In the rows, 128 means zero.
Each row of numbers belongs to one of the objects below and depends on some of the facts about them. Some rows are named. Which object is each other row?

Facts:
klegan {ρ=202, Θ=a}
dragul {ρ=539, Θ=b}
folak {ρ=763, γ=gibrudas,lakle,flugril, Θ=a}
zakul {ρ=572, Θ=a}
lakle {ρ=202, Θ=a}
lasil {ρ=572, γ=pidun,klegan,plikletel, Θ=b}
veflozon {ρ=841, γ=klodri,baflos,plavi, Θ=a}
noplon {ρ=202, γ=triseke,pimam,vozabru,klubran, Θ=a}
selum {ρ=763, γ=drisi,klisteda,zamar,skedriri,vebu, Θ=a}
dagrek {ρ=763, Θ=b}
klubran {ρ=823, Θ=b}
stotadrak {ρ=801, γ=plotru,kotre,sugras,dagrek, Θ=a}
flalustal {ρ=202, γ=plotru,plika,klisteda,dakli,finil, Θ=a}
gutor {ρ=801, Θ=a}
tubrek {ρ=823, Θ=a}
bedresos {ρ=539, Θ=b}
sugras {ρ=823, Θ=a}
mamol {ρ=572, γ=minal,flilik, Θ=b}
skedriri {ρ=202, Θ=b}
drisi {ρ=202, Θ=a}
trodrur {ρ=801, γ=triseke,vebu, Θ=a}
ludra {ρ=202, γ=dragul,pidun,tubrul, Θ=a}
nabrir {ρ=202, γ=diflo, Θ=a}
klodri {ρ=841, Θ=a}
suna {ρ=801, Θ=a}
romom {ρ=823, γ=flilik,lakle,vizevin, Θ=a}
fluflem {ρ=202, Θ=b}
vibruk {ρ=801, γ=fluflem,safeklur,timok,klodri,tubrek, Θ=b}
trerol {ρ=823, Θ=a}
dakli {ρ=202, Θ=a}
skuru {ρ=572, Θ=a}
vizevin {ρ=202, Θ=b}
dosten {ρ=841, Θ=a}
brare {ρ=763, Θ=b}
legran {ρ=801, Θ=a}
baflos {ρ=841, Θ=b}
zetral {ρ=202, Θ=a}
timok {ρ=202, Θ=a}
gibrudas {ρ=801, Θ=b}
fusona {ρ=202, γ=fimer,klame,siska,nuklapan,brare, Θ=a}
pliraplu {ρ=202, Θ=b}
fluviplas {ρ=202, Θ=b}
plika {ρ=572, Θ=a}
nirisam {ρ=202, γ=klisteda,trerol,gesta, Θ=a}
sares {ρ=823, Θ=a}
kadu {ρ=202, γ=klodri, Θ=a}
feflam {ρ=841, Θ=b}
drabol {ρ=202, Θ=b}
vugre {ρ=823, Θ=b}
troflos {ρ=572, γ=sares, Θ=b}
mogrir {ρ=202, Θ=a}
drupar {ρ=539, Θ=a}
diflo {ρ=841, Θ=a}
vodel {ρ=572, γ=drisi,suzom, Θ=b}
vozabru {ρ=202, Θ=b}
plodrak {ρ=202, Θ=b}
fimer {ρ=202, Θ=b}
drivu {ρ=841, γ=flilik,drabol, Θ=b}
zamar {ρ=572, Θ=b}
kagru {ρ=202, Θ=b}
gelis {ρ=202, Θ=a}
klisteda {ρ=202, Θ=a}
skudos {ρ=841, Θ=a}
vebu {ρ=841, Θ=a}
skori {ρ=841, γ=bedresos,drupar,plikletel, Θ=b}
klabrum {ρ=202, Θ=a}
pimam {ρ=202, Θ=b}
griko {ρ=841, Θ=a}
finil {ρ=572, Θ=b}
binopok {ρ=202, Θ=a}
nuklapan {ρ=202, Θ=a}
bisum {ρ=539, Θ=a}
dafen {ρ=763, γ=pogror,skudos,flodrok, Θ=a}
pliskim {ρ=763, γ=suna, Θ=b}
suzom {ρ=202, Θ=a}
siska {ρ=202, Θ=a}
sodem {ρ=539, Θ=b}
dalum {ρ=202, Θ=a}
ziseflem {ρ=202, γ=kosubem,griko, Θ=b}
pluzur {ρ=801, γ=dakli,binopok, Θ=a}
plotru {ρ=202, Θ=a}
pidun {ρ=841, Θ=b}
nogeki {ρ=763, γ=bedresos,klubran,zakul, Θ=a}
drusobik {ρ=801, Θ=b}
plilas {ρ=823, Θ=a}
flilik {ρ=202, Θ=b}
flodrok {ρ=572, Θ=b}
plikletel {ρ=763, Θ=a}
kiste {ρ=763, Θ=b}
triseke {ρ=202, Θ=a}
pasak {ρ=801, Θ=a}
gosim {ρ=572, γ=safeklur,triseke,tubrul,dosten, Θ=a}
klame {ρ=841, Θ=b}
tubrul {ρ=202, Θ=a}
laklur {ρ=202, γ=dalum,dagrek,mogrir,zetral,rufla, Θ=a}
kotre {ρ=202, Θ=a}
kosubem {ρ=572, Θ=b}
minal {ρ=202, Θ=a}
flugril {ρ=841, Θ=a}
skitri {ρ=572, Θ=b}
skidena {ρ=763, γ=legran,dosten,plodrak,fluviplas, Θ=b}
plavi {ρ=202, Θ=a}
gesta {ρ=202, Θ=a}
miflibrir {ρ=202, γ=kotre, Θ=a}
kludel {ρ=841, Θ=a}
ligu {ρ=572, γ=bedresos,plika,gibrudas,zamar, Θ=b}
bupak {ρ=841, γ=klabrum,zetral,pasak, Θ=a}
skipa {ρ=202, γ=pasak, Θ=a}
skogar {ρ=763, Θ=a}
pogror {ρ=572, Θ=b}
liskiras {ρ=572, γ=pliraplu,timok,fluviplas, Θ=a}
safeklur {ρ=801, Θ=b}
rufla {ρ=801, Θ=b}
draben {ρ=841, γ=diflo,kiste,mogrir,vozabru,nuklapan,drabol,plilas, Θ=b}

Some objects and their rows:
bisum: [148 123 146 127  91 168 148 120  95 113 186  53 109  46 139 110 126  99
 159 128 144 144 169 151 146 103 116 118 142 130 116 130 156 149 128 141
 111 111 127 163  85 123 147 132 122 124]
plodrak: [136 124 107 116 210 118 145 148 162 154  77 166 139 215 111 148 136 161
 103  79  79 149 116 127 109 134 113 127 134  78 153 141 108 106 140 130
 128 107 124  79 169 122 110 139 132 126]
skitri: [156 128 124 155 171 102  99 156 125 167  56 121 155 124  75 139 154 204
  80  62 120 140 122 175 131 116 155 219 116 131 134 131 123 193 143 164
 124  68  78 104 169  84 112 144 177  89]
zamar: [164 108 118 144 183 117 115 153 117 163  52  90 148 129  80 137 145 198
  96  63 111 146 146 172 128 115 140 182 131 108 140 142 122 185 156 160
 101  84  74 102 161 100 124 147 188 106]
griko: [132 134 127 172  53 152 116 130 103  97 215  74 112  90 134 131 136  98
 144 160 162 141 118 120 112  99 150 177  93 170 107 124 144 139 122 152
 107 115 140 156 114 166 132  93 103 114]
troflos: [143 110 114 146 165  80 100 159 132 167  37 135 145 106  66 139 158 202
  93 105 145 121 106 144 148 147 158 188 109 145 118 137 109 197 136 168
 128  83  78 107 186  89 116 130 192  85]
pluzur: [100 129 147 109  92 115 143 110 120 112 152 133 113  83 152 112 105  90
 160 163 159 107 136 100 152 141 106  72 139 143 112 115 140 115 113 119
 141 175 138 157 101 149 150 126 120 149]
ludra: [116 105 115 105 105 145 130 104 133 107 162 130 109 129 160 123 128  81
 166 205 132 103 125  93 117 165 134  59 124 129 124 135 114  73 116  82
 133 176 175 143 113 150 127  95 107 154]
tubrul: [122 143 131 124 104 147 111 105 133 106 185 146 128 140 163 123 136  92
 140 161 117 114 116 122  99 129 147 117 113 130 133 118 130  77 112  81
 152 153 180 146 102 130 111 105  84 140]
fusona: [101 128 131 107  87 134 120 103 132 103 143 162 122 132 160 116 112  86
 145 208 143  88 114  83 129 153 130  62 133 138 120 129 113  90 117  84
 145 181 155 141 104 151 130 113 111 154]
skori: [141  90 101 153 160  92 139 174 155 144  81 100 114 149  78 149 133 166
 121 107 148 151 102  93 121 136 147 156 106 113 118 143 113 165 146 199
  81 105  91  98 198 163 141 106 173 120]
safeklur: [132 145 136 134 198  84 155 161 166 167  93 173 136 160  95 146 136 170
 100  30 108 160 112 145 132 125 116 178 125 110 137 111 136 135 126 171
 146  87 119  97 177  90 117 153 123 121]
nabrir: [112 111 109 103 100 149 127 104 132 107 160 130 105 129 160 125 128  78
 166 211 130 104 123  93 127 167 122  52 127 136 123 141 114  81 114  88
 134 167 171 143 106 153 128  99 107 137]
folak: [124 109 131 104  98 131 128 105 112 123 134  81 102  50 142 113 119  99
 172 156 147 115 163 141 167 159 113  83 141 173 113 127 147 136 116 124
 123 151 137 169  92 113 153 127 137 129]
kosubem: [161 109 114 146 178 120 119 155 115 162  58  92 147 131  80 140 146 197
  94  69 113 148 146 174 135 117 136 184 132 116 137 144 121 189 154 163
 102  74  73  98 162 100 123 149 183 102]
plikletel: [138 122 144 117 113 148 135 104  94 126 162  65 118  65 151 116 121 105
 162 115 128 134 180 169 145 121 111 114 143 147 128 116 161 125 123 111
 124 146 140 165  78 111 144 138 121 137]
skedriri: [123 141 128 118 197 100 130 147 166 149  56 198 157 219 112 137 119 168
  83  77  91 135 106 121 108 122 125 130 142  70 152 128 109 116 144 126
 138 126 108  79 164 121 113 150 139 141]
plika: [153 110 127 143  85 167 102 107  70 113 158  41 127  61 137 117 136 120
 148 156 140 122 169 167 128 112 142 139 127 153 123 136 141 158 137 109
 103 130 119 163  85 131 136 116 148 120]
bedresos: [150 134 158 129 179  96 141 166 148 160  48 130 146 115  82 118 115 181
  92  34 126 149 135 147 142  95 130 165 151  73 135 121 137 189 152 184
 111  94  66 108 159  98 141 168 175 131]

Name these rows:
No name comes twice in this set of rows, the named rows included.
[106 128 121 128  87 138 144 112 123 118 197 179 117 125 150 136 148  92
 149 216 156  96 101  91 127 172 138  97 104 168 106 130 106  77  98  83
 173 143 186 133 136 125 103 102  86 145] -> kadu
[136 112 129 149  62 133  96 115  85 121 154  92 124  37 120 119 150 125
 143 195 176  96 131 139 146 147 165 150 103 191  99 133 127 161 115 117
 135 126 130 162 115 108 123 107 148 114] -> liskiras
[132 132 129 186  43 161 152 135  86 106 250  95 112  93 128 142 146 102
 141 173 182 141 120 117 115 109 147 190  89 196  95 127 134 132 114 148
 123  93 151 144 139 151 120 100  90 133] -> klodri
[123 115 116 155 132  87 134 175 156 136  62 142 122 155  75 142 114 169
  98 119 161 139  93  83 140 130 139 164 118 138 113 141 111 183 146 209
  88  96  72  94 194 153 145 125 171 118] -> draben

The same objects again, as new rows of numbers:
Some objects and their rows:
kotre: [117 138 175 126  96 137 151 127 132 126 137 131 181 163  87  90 165 120
  94 163 133 119 150 141 128  87 151 125]
binopok: [123 122 179 124 101 141 153 124 140 125 135 135 170 157  82  86 170 125
 102 152 138 122 142 145 125  95 165 123]
fluviplas: [145  96  70 118 127 147  93  65 165 104 136  82  50 177 142 125  93 118
 156 146 112 126 153  95 160 123  74 154]
fusona: [121 129 176 133 115 139 126 124 126 142 124 155 180 134  80 107 168 153
  83 145 133 119 152 122 119  94 133 105]
skedriri: [160 108  91 123 116 133 100  40 180 109 140  72  50 178 140  96  80 126
 163 136 101 123 147 102 156 104  90 147]
zetral: [112 146 170 132  96 135 148 131 122 128 131 131 182 160  85 102 159 116
  85 168 132 119 149 127 129  89 138 124]
vozabru: [160 115  75 130 121 129  92  49 157 120 149  82  58 161 125 121  74 125
 153 145 110 106 143  86 162 105  62 153]
dalum: [114 145 171 131  95 137 145 133 120 134 132 136 185 155  86  97 157 126
  82 165 128 118 152 129 131  88 135 122]
flilik: [150 111  82 116 110 121  85  53 180 106 141  78  44 148 118 127  83 123
 155 123 112 110 135  84 158 113  80 140]
bisum: [114 123 191 121 108 153 141 122 131 119 131 148 172 142  88 123 168 125
  90 148 136 125 147 149 127 101 153 124]
gosim: [122 138 170 154 146 174 109 113 116 142 142 146 192 112 100 117 171 134
 123 176 141 171 127 122 121 132 186 117]
mamol: [148 147  98 142 137 142  49  36 172 105 147  99  55 117 132 129  85 139
 179 133  97 154 105  54 150 143 110 117]
plikletel: [131 141 171 163 115 140 146 130 125 144 132 103 177 121  79 115 174 119
 123 164 136 151 127 174 114 114 168 138]
gutor: [111 159 184 110 115 140 130 154 123 155 138 120 175 147  97 114 180 138
 139 168 132 132 122 134  97 137 159 113]
pluzur: [125 163 196 117 116 143 133 138 132 158 141 129 175 154 104  89 176 150
 146 159 123 144 131 122  97 127 172  99]
safeklur: [152 133  73 105 131 144  78  81 160 132 143  64  55 169 155 131  94 127
 206 166 116 133 133  83 132 146  84 150]
suna: [113 159 180 106 107 132 126 156 123 151 140 117 179 148  94 116 177 127
 140 170 133 127 126 135 105 135 159 114]
trerol: [132 103 169 106  90 132 170 140 147 147 123 116 173 178  89  74 181 141
  97 146 138 102 163 164 113  84 139 124]
bupak: [112 151 171 152 106 144 140 129 121 132 117 136 196 126  99 103 163 149
 102 164 111 149 142 126 108 113 147 102]

Which object is each row?
No name comes twice in this set of rows, the named rows included.
[118 124 141 142 118 151 143 138 128 132 131 113 191 122  96 112 172 124
 113 170 159 140 135 158 115 122 166 135] -> dosten
[111 160 176 143 119 154 117 126 125 126 143 138 181 113  87 117 166 115
 120 168 132 161 111 120 131 135 191 112] -> skuru
[145 174  90 113 109 125  87  67 149 132 147  64  66 170 155 122  78 135
 199 158  88 124 124  67 133 140  64 138] -> rufla
[131  97 180 101 108 126 145 142 154 159 117 137 164 146  72  91 188 163
  87 127 140  96 160 152  99  91 127  97] -> romom
[138 118 176 143 131 152 135 114 127 154 132 144 182 142  83  95 171 149
  94 155 139 125 158 132 118  92 142 114] -> noplon
[144 126  88 107 149 154  64  78 161 132 130  87  55 163 168 121  98 153
 197 148  97 146 145  69 122 154  79 123] -> vibruk
[122 172 194 117 116 143 131 141 122 162 135 137 186 151 111  86 168 156
 139 166 112 137 139 111  96 124 155  93] -> stotadrak
[153  91  87 109 107 127 105  78 177 126 117  67  42 186 133 114  98 147
 154 125  85 104 165 111 137 114  45 138] -> vugre
[125 124 167 113  84 129 169 144 138 148 122 116 179 179  90  78 172 141
  87 148 128  97 168 157 110  87 125 119] -> sugras
[109 137 159 141 141 176 109 125 121 128 137 151 188 114 105 116 178 129
 121 171 139 170 128 114 122 137 190 109] -> liskiras

Now the same objects, written a new way:
Some rows with their names:
siska: [119 103 177  93  88  87 138 130 128 111 146  99 149 133]
klubran: [108 132 195  85 101 113 108 146 132 100 111  95 142 210]
drisi: [118 115 188 109  77  93 131 133 110 119 139  96 150 134]
pimam: [ 98 134 192  75  96 107  98 129 119 122 124 127 144 183]
klodri: [124  97 165 106  83  95 124 138 125 113 128  93 166 139]
veflozon: [141 103 159 104  83  95 116 159 119 118 140  95 170 141]
plavi: [130  90 177  99  83  92 118 137 115 111 131 104 159 130]
flalustal: [136 126 180 105  77  92 127 151 105 125 155  95 149 140]
pliskim: [178 164 197  71 137 111  97 117 123 144 124 123 123 178]
safeklur: [122 113 224  90 122 103  98 162 152 134  99 142 125 182]
gelis: [131 112 179 101  81  92 128 141 115 119 149  99 150 135]
drivu: [109 150 173  74  98 106  97 150 129 128 138 113 154 195]
drupar: [120 108 185 112  85  94 130 139 113 112 136  88 148 140]
skedriri: [ 97 143 196  81  90 108  98 127 115 126 124 124 143 184]
skipa: [137 117 173  89  85  86 132 154 118 117 164  98 151 137]
zetral: [119 108 180  95  84  87 137 133 124 114 147  97 151 133]
bupak: [132 120 161  96  85  90 135 156 130 120 156  87 159 147]
dalum: [118 107 181  98  86  88 136 133 122 114 145  98 148 134]
folak: [163 110 211 104  85  85 132 151 121 131 154 108 144 147]

Name these rows:
No name comes twice in this set of rows, the named rows included.
[117 111 168 103  86  91 137 137 133 115 142  88 160 142] -> diflo
[116 127 230  93 118 102 109 161 153 140 105 136 121 184] -> gibrudas
[146 123 213  74 100 101  90 147 125 131 130 142 143 191] -> skidena
[158 103 214 116 104  88 132 184 142 136 130 110 130 140] -> trodrur
[107 135 188  77 102 108  95 144 119 119 130 117 140 193] -> sodem
[127 127 224  88 120 102 103 169 151 141 113 140 120 187] -> drusobik
[138  95 214 107 113  83 146 167 161 128 130 112 127 136] -> pasak
[ 97 141 180  83  95 111  95 133 125 124 116 116 155 190] -> pidun
[167 103 208 114  89 103 114 145 141 114 177 118 138 139] -> dafen
[123 119 218  68 109  96 110 125 143 125 129 137 135 189] -> brare
[103 122 175  79  98 111  89 136 129 119 112 121 160 185] -> baflos
[177 121 199 117 145  99 141 137 147 139 107  98 112 120] -> suna

